Here is a tiny trained network, its code and every weight. The questions are about switching its units off for an input and a class, where a switched-off unit gives its printed mean instead of its output.

import numpy as np


def w(rows, s, z=0):
    codes = np.array(rows[::2]) - 128.0
    scale = np.full(codes.shape[1], s)
    scale[-1] = z or s
    return codes * scale


def norm(h):
    return h / np.sqrt((h * h).mean(-1, keepdims=True) + 1e-5)


def f(y):
    return y / 2 * (1 + np.tanh(0.7978845608 * (y + 0.044715 * y**3)))


def log_softmax(a):
    a = a - a.max(-1, keepdims=True)
    return a - np.log(np.exp(a).sum(-1, keepdims=True))


def net(x, mask):
    res = np.array(x, float).reshape(1, 5) / 4 @ E
    u = 0
    for l in range(4):
        y = f(norm(res) @ A[l][:, :-1].T + A[l][:, -1])
        res = res + np.where(mask[u : u + 6], y, B[l][:, -1]) @ B[l][:, :-1]
        u += 6
    return log_softmax(norm(res)[-1] @ U[:, :-1].T + U[:, -1])


A, B = {}, {}
E = w([
[148,95,172],'x0',
[99,187,66],'x1',
[124,183,251],'x2',
[1,123,49],'x3',
[127,144,119],'x4',
],0.0061)
A[0] = w([
[248,221,76,152],'L0N0',
[234,142,130,60],'L0N1',
[149,123,131,161],'L0N2',
[216,187,51,1],'L0N3',
[185,38,123,82],'L0N4',
[215,189,125,103],'L0N5',
],0.011,0.002)
B[0] = w([
[154,19,112,253],'L0N0',
[54,13,150,220],'L0N1',
[141,255,160,143],'L0N2',
[117,77,107,182],'L0N3',
[139,137,78,192],'L0N4',
[80,19,139,212],'L0N5',
],0.0052,0.0046)
A[1] = w([
[140,162,137,4],'L1N0',
[116,2,52,64],'L1N1',
[242,157,42,190],'L1N2',
[90,160,100,191],'L1N3',
[224,139,177,182],'L1N4',
[125,114,166,85],'L1N5',
],0.0091,0.0022)
B[1] = w([
[163,126,138,107],'L1N0',
[255,109,194,255],'L1N1',
[222,124,118,149],'L1N2',
[174,48,205,153],'L1N3',
[107,158,93,162],'L1N4',
[164,176,97,135],'L1N5',
],0.0082,0.0063)
A[2] = w([
[108,70,139,178],'L2N0',
[157,188,122,221],'L2N1',
[192,63,43,2],'L2N2',
[122,215,176,218],'L2N3',
[131,157,140,113],'L2N4',
[1,103,219,98],'L2N5',
],0.0088,0.0011)
B[2] = w([
[124,133,191,192],'L2N0',
[217,117,110,120],'L2N1',
[125,202,71,254],'L2N2',
[208,144,126,156],'L2N3',
[249,130,103,118],'L2N4',
[145,166,144,246],'L2N5',
],0.011,0.0038)
A[3] = w([
[52,170,132,101],'L3N0',
[194,252,55,1],'L3N1',
[174,173,113,206],'L3N2',
[130,142,114,151],'L3N3',
[103,160,83,242],'L3N4',
[135,22,180,187],'L3N5',
],0.011,0.0012)
B[3] = w([
[94,124,116,139],'L3N0',
[129,72,99,205],'L3N1',
[158,210,114,173],'L3N2',
[138,193,136,128],'L3N3',
[96,130,255,138],'L3N4',
[83,68,138,253],'L3N5',
],0.0088,0.0057)
U = w([
[150,193,115,251],'0',
[8,88,164,5],'1',
],0.012,0.00025)

Each question gives the input, the list of numbers given to net, and the class t.
The units are the neurons (one row each of A and B). Each row of codes is followed by its name. A weight is (code - 128) times the scale printed after its matrix; where a second scale follows, it is the last column's (A, B and U).
mask holds one flag per neuron, layer by layer. A switched-off neuron (its flag False) gives its mean, the last column of its row in B, instead of its output. The means were averaged over made-up inputs and are rounded, as every weight is.
A unit's drop is (log p(t) with every unit on - log p(t) with that unit switched off) / (log p(t) with every unit on - log p(t) with every unit switched off).
The circuit of an input: a set's keep is (log p(t) with only the set's units on - log p(t) with every unit switched off) / (log p(t) with every unit on - log p(t) with every unit switched off). Starting from the 12 units with the biggest drops (on a tie, the unit counted first), units are removed one at a time, each time the one whose removal leaves the highest keep (on an exact tie, the one counted first), for as long as the keep stays at least 0.8.
circuit, biggest first: the units of the circuit, biggest drop first
top k neurons: the k neurons with the biggest drops, biggest first
k most important neurons of layer l: the k neurons of layer l with the biggest drops, biggest first
drop of u: that unit's drop, to one decimal
input [2,1,-5,5,-1], class 0: circuit, biggest first	L2N2, L1N1
input [0,3,-5,-8,-5], class 1: top 3 neurons	L0N1, L0N5, L3N5
input [6,2,-7,-8,7], class 1: 3 most important neurons of layer 0	L0N1, L0N5, L0N0
input [-4,5,3,3,-1], class 0: most important neuron of layer 2	L2N5
input [-5,6,-2,-7,3], class 1: circuit, biggest first	L0N5, L0N1
input [5,-2,6,6,-4], class 0: 3 most important neurons of layer 0	L0N1, L0N5, L0N0
input [0,8,6,6,3], class 0: circuit, biggest first	L0N1, L2N3
input [8,-4,-7,6,6], class 0: top 3 neurons	L0N1, L1N1, L2N2
input [-6,3,-4,-7,0], class 1: circuit, biggest first	L0N1, L0N5
input [6,-8,5,5,2], class 0: top 4 neurons	L2N5, L0N1, L0N5, L0N0
input [-7,-6,0,-4,2], class 1: top 2 neurons	L0N1, L3N5
input [8,-1,2,-8,2], class 1: top 3 neurons	L0N1, L1N1, L3N5
input [-1,5,-5,-6,4], class 1: top 3 neurons	L0N1, L0N5, L0N0
input [-1,-7,-8,4,6], class 0: top neuron	L2N2
input [-2,-2,0,-7,2], class 1: top 2 neurons	L0N1, L3N5
input [3,4,-1,-7,2], class 1: 2 most important neurons of layer 0	L0N1, L0N5
input [3,1,-6,3,-8], class 0: drop of L2N2	0.1
input [-7,5,6,-8,-5], class 1: drop of L0N0	1.5
